Below are the code and all the weights of a small trained network. Each question names an input and a class and asks about switching units off, where a switched-off unit gives its printed mean instead of its output.

import numpy as np


def w(rows, s, z=0):
    codes = np.array(rows[::2]) - 128.0
    scale = np.full(codes.shape[1], s)
    scale[-1] = z or s
    return codes * scale


def norm(h):
    return h / np.sqrt((h * h).mean(-1, keepdims=True) + 1e-5)


def f(y):
    return np.maximum(y, 0)


def log_softmax(a):
    a = a - a.max(-1, keepdims=True)
    return a - np.log(np.exp(a).sum(-1, keepdims=True))


def net(x, mask):
    res = np.array(x, float).reshape(1, 7) / 4 @ E
    u = 0
    for l in range(4):
        y = f(norm(res) @ A[l][:, :-1].T + A[l][:, -1])
        res = res + np.where(mask[u : u + 5], y, B[l][:, -1]) @ B[l][:, :-1]
        u += 5
    return log_softmax(norm(res)[-1] @ U[:, :-1].T + U[:, -1])


A, B = {}, {}
E = w([
[112,126,126,127,119,137,127,130],'x0',
[95,122,126,124,104,161,135,132],'x1',
[172,217,36,196,78,118,146,123],'x2',
[137,157,159,94,159,184,59,34],'x3',
[124,164,140,137,141,119,104,174],'x4',
[138,136,135,133,132,138,129,144],'x5',
[174,76,218,138,2,88,67,140],'x6',
],0.0083)
A[0] = w([
[97,194,161,119,202,140,112,64,227],'0.n0',
[117,39,205,36,192,133,109,174,3],'0.n1',
[86,91,149,79,179,86,179,184,209],'0.n2',
[123,129,147,125,157,177,20,68,19],'0.n3',
[131,112,254,138,97,133,81,133,94],'0.n4',
],0.0067,0.0019)
B[0] = w([
[170,113,159,97,86,253,151,117,252],'0.n0',
[114,163,121,212,147,147,122,126,244],'0.n1',
[89,87,124,167,142,113,141,197,237],'0.n2',
[138,167,160,113,97,123,210,151,209],'0.n3',
[167,77,72,102,101,130,100,119,230],'0.n4',
],0.015,0.0049)
A[1] = w([
[147,216,103,225,130,156,81,105,227],'1.n0',
[100,146,91,87,254,166,148,152,168],'1.n1',
[111,96,158,93,170,143,82,145,85],'1.n2',
[172,120,127,170,199,180,164,112,9],'1.n3',
[106,147,148,104,137,165,188,125,86],'1.n4',
],0.009,0.0012)
B[1] = w([
[77,92,164,162,131,109,145,2,232],'1.n0',
[109,115,96,60,36,63,36,185,253],'1.n1',
[42,88,90,230,84,147,171,97,151],'1.n2',
[88,122,161,182,76,92,33,148,239],'1.n3',
[150,96,180,169,77,63,50,203,221],'1.n4',
],0.0097,0.0051)
A[2] = w([
[124,90,123,125,148,72,197,195,200],'2.n0',
[70,159,98,146,118,183,100,141,61],'2.n1',
[125,134,113,50,152,156,52,203,118],'2.n2',
[5,127,202,165,112,90,95,180,250],'2.n3',
[65,134,159,204,118,118,145,99,109],'2.n4',
],0.011,0.0014)
B[2] = w([
[119,198,244,67,66,200,181,143,189],'2.n0',
[142,94,137,199,89,112,52,196,173],'2.n1',
[222,132,66,162,184,58,77,178,171],'2.n2',
[146,134,113,77,112,147,164,2,255],'2.n3',
[223,108,169,220,177,183,147,63,189],'2.n4',
],0.0089,0.011)
A[3] = w([
[152,69,101,212,65,144,81,116,253],'3.n0',
[122,149,151,179,149,254,127,79,204],'3.n1',
[134,198,200,51,97,183,167,148,139],'3.n2',
[61,64,211,119,191,129,71,132,118],'3.n3',
[199,134,75,32,161,180,40,80,181],'3.n4',
],0.0081,0.0025)
B[3] = w([
[104,110,97,74,206,55,86,142,254],'3.n0',
[171,144,85,134,164,108,221,81,214],'3.n1',
[97,226,126,176,132,213,194,173,176],'3.n2',
[152,173,69,199,247,62,197,120,140],'3.n3',
[26,140,164,103,107,202,159,173,167],'3.n4',
],0.011,0.013)
U = w([
[133,114,135,246,212,91,152,59,201],'0',
[96,224,218,135,68,248,202,170,201],'1',
[79,59,124,98,58,77,32,219,6],'2',
],0.011,0.0015)

Each question gives the input, the list of numbers given to net, and the class t.
The units are the neurons (one row each of A and B). Each row of codes is followed by its name. A weight is (code - 128) times the scale printed after its matrix; where a second scale follows, it is the last column's (A, B and U).
mask holds one flag per neuron, layer by layer. A switched-off neuron (its flag False) gives its mean, the last column of its row in B, instead of its output. The means were averaged over made-up inputs and are rounded, as every weight is.
A unit's drop is (log p(t) with every unit on - log p(t) with that unit switched off) / (log p(t) with every unit on - log p(t) with every unit switched off).
The circuit of an input: a set's keep is (log p(t) with only the set's units on - log p(t) with every unit switched off) / (log p(t) with every unit on - log p(t) with every unit switched off). Starting from the 12 units with the biggest drops (on a tie, the unit counted first), units are removed one at a time, each time the one whose removal leaves the highest keep (on an exact tie, the one counted first), for as long as the keep stays at least 0.8.
units of the circuit, in order: the units of the circuit, biggest drop first
most important unit: the unit with the biggest drop
k most important neurons: the k neurons with the biggest drops, biggest first
top k neurons in layer l: the k neurons of layer l with the biggest drops, biggest first
drop of u: that unit's drop, to one decimal
input [-5,4,1,-2,5,8,3], class 2: 2 most important neurons -> [0.n4, 0.n1]
input [-8,2,-1,5,-1,-1,-7], class 2: units of the circuit, in order -> [1.n1]
input [8,8,-8,7,2,-6,5], class 0: 4 most important neurons -> [0.n1, 2.n0, 1.n2, 1.n1]
input [-5,-4,5,6,-4,2,1], class 1: 4 most important neurons -> [0.n1, 0.n0, 0.n2, 0.n3]
input [-7,6,3,-6,-5,3,-4], class 1: 2 most important neurons -> [2.n0, 0.n1]
input [8,-8,-6,6,2,0,-8], class 2: top 3 neurons in layer 2 -> [2.n2, 2.n0, 2.n1]
input [2,-3,-8,5,-3,0,6], class 0: 2 most important neurons -> [0.n1, 1.n1]
input [6,4,3,-5,-5,-8,-3], class 1: units of the circuit, in order -> [2.n0, 0.n1]
input [3,-6,6,-8,8,-4,-8], class 1: 4 most important neurons -> [2.n0, 0.n1, 3.n0, 0.n4]
input [-6,4,5,5,4,8,2], class 0: 3 most important neurons -> [1.n0, 2.n0, 1.n1]
input [1,4,-7,-7,-3,6,-8], class 2: 4 most important neurons -> [1.n1, 0.n3, 1.n0, 2.n2]
input [4,-6,-3,-6,2,-6,5], class 1: top 2 neurons in layer 1 -> [1.n1, 1.n3]
input [-4,1,-4,0,4,6,-5], class 2: 4 most important neurons -> [1.n1, 2.n2, 2.n1, 3.n0]
input [1,-2,-1,4,-5,3,5], class 2: most important neuron -> [0.n4]
input [-5,-5,3,4,5,8,7], class 2: 2 most important neurons -> [2.n0, 0.n4]
input [0,2,-4,-3,1,8,3], class 0: 2 most important neurons -> [0.n1, 1.n1]
input [8,-7,1,7,3,-4,-7], class 1: 3 most important neurons -> [0.n0, 0.n3, 0.n2]
input [-2,5,-3,4,5,-5,-5], class 2: top 3 neurons in layer 2 -> [2.n2, 2.n0, 2.n1]
input [-6,2,0,-8,0,-2,3], class 1: drop of 2.n0 -> 0.3
input [0,7,-6,-3,8,-6,2], class 0: drop of 1.n3 -> 0.0
input [-1,-8,3,-2,-7,3,-5], class 2: most important unit -> 1.n1
input [7,-7,2,1,-7,3,-4], class 2: drop of 0.n1 -> 0.6
